Below are the code and all the weights of a small trained network. Each question names an input and a class and asks about switching units off, where a switched-off unit gives its printed mean instead of its output.

import numpy as np


def w(rows, s, z=0):
    codes = np.array(rows[::2]) - 128.0
    scale = np.full(codes.shape[1], s)
    scale[-1] = z or s
    return codes * scale


def norm(h):
    return h / np.sqrt((h * h).mean(-1, keepdims=True) + 1e-5)


def f(y):
    return y / 2 * (1 + np.tanh(0.7978845608 * (y + 0.044715 * y**3)))


def log_softmax(a):
    a = a - a.max(-1, keepdims=True)
    return a - np.log(np.exp(a).sum(-1, keepdims=True))


def net(x, mask):
    res = np.array(x, float).reshape(1, 5) / 4 @ E
    u = 0
    for l in range(2):
        y = f(norm(res) @ A[l][:, :-1].T + A[l][:, -1])
        res = res + np.where(mask[u : u + 3], y, B[l][:, -1]) @ B[l][:, :-1]
        u += 3
    return log_softmax(norm(res)[-1] @ U[:, :-1].T + U[:, -1])


A, B = {}, {}
E = w([
[130,129,134],'x0',
[132,133,120],'x1',
[251,97,20],'x2',
[70,57,16],'x3',
[130,2,209],'x4',
],0.0047)
A[0] = w([
[59,135,178,3],'L0N0',
[5,157,185,11],'L0N1',
[190,183,181,230],'L0N2',
],0.012,0.0027)
B[0] = w([
[242,223,171,170],'L0N0',
[251,118,206,240],'L0N1',
[93,93,75,253],'L0N2',
],0.013,0.0041)
A[1] = w([
[185,89,246,131],'L1N0',
[120,126,40,254],'L1N1',
[141,214,128,126],'L1N2',
],0.011,0.0038)
B[1] = w([
[30,2,63,232],'L1N0',
[110,104,220,254],'L1N1',
[109,17,22,148],'L1N2',
],0.01,0.007)
U = w([
[107,67,131,204],'0',
[108,77,139,199],'1',
[252,89,133,143],'2',
[36,68,106,100],'3',
[51,97,65,178],'4',
[110,180,132,26],'5',
[154,233,100,3],'6',
],0.012,0.0066)

Each question gives the input, the list of numbers given to net, and the class t.
The units are the neurons (one row each of A and B). Each row of codes is followed by its name. A weight is (code - 128) times the scale printed after its matrix; where a second scale follows, it is the last column's (A, B and U).
mask holds one flag per neuron, layer by layer. A switched-off neuron (its flag False) gives its mean, the last column of its row in B, instead of its output. The means were averaged over made-up inputs and are rounded, as every weight is.
A unit's drop is (log p(t) with every unit on - log p(t) with that unit switched off) / (log p(t) with every unit on - log p(t) with every unit switched off).
most important unit: the unit with the biggest drop
top k neurons: the k neurons with the biggest drops, biggest first
k most important neurons of layer l: the k neurons of layer l with the biggest drops, biggest first
drop of u: that unit's drop, to one decimal
input [3,-5,-8,6,2], class 2: most important unit -> L0N1
input [-5,-2,1,-8,-6], class 3: top 2 neurons -> (L0N1 L0N2)
input [-3,1,0,-1,6], class 4: top 4 neurons -> (L1N0 L1N1 L0N1 L0N2)
input [-3,-2,-7,2,7], class 2: top 3 neurons -> (L0N1 L0N0 L0N2)
input [-3,-4,-7,7,4], class 2: top 2 neurons -> (L0N1 L0N0)
input [1,1,-8,2,-6], class 2: 2 most important neurons of layer 0 -> (L0N1 L0N0)
input [2,2,-5,-4,-3], class 2: top 3 neurons -> (L0N1 L0N0 L1N1)
input [4,4,-8,3,-5], class 2: 2 most important neurons of layer 0 -> (L0N1 L0N0)
input [-2,-1,1,-8,0], class 3: top 2 neurons -> (L0N1 L0N0)
input [-4,5,-7,-4,6], class 2: 2 most important neurons of layer 0 -> (L0N1 L0N0)
input [2,4,-1,-4,-7], class 4: top 2 neurons -> (L0N1 L1N2)
input [-2,2,-7,6,1], class 2: top 2 neurons -> (L0N1 L0N0)
input [0,-5,-7,3,-3], class 2: drop of L1N0 -> 0.0
input [2,3,-7,4,-5], class 2: drop of L0N1 -> 0.5
input [0,4,-1,-6,4], class 3: top neuron -> (L1N0)
input [-6,5,1,-4,-7], class 4: drop of L1N1 -> -0.1
input [5,4,-1,-8,6], class 3: drop of L1N0 -> 0.2
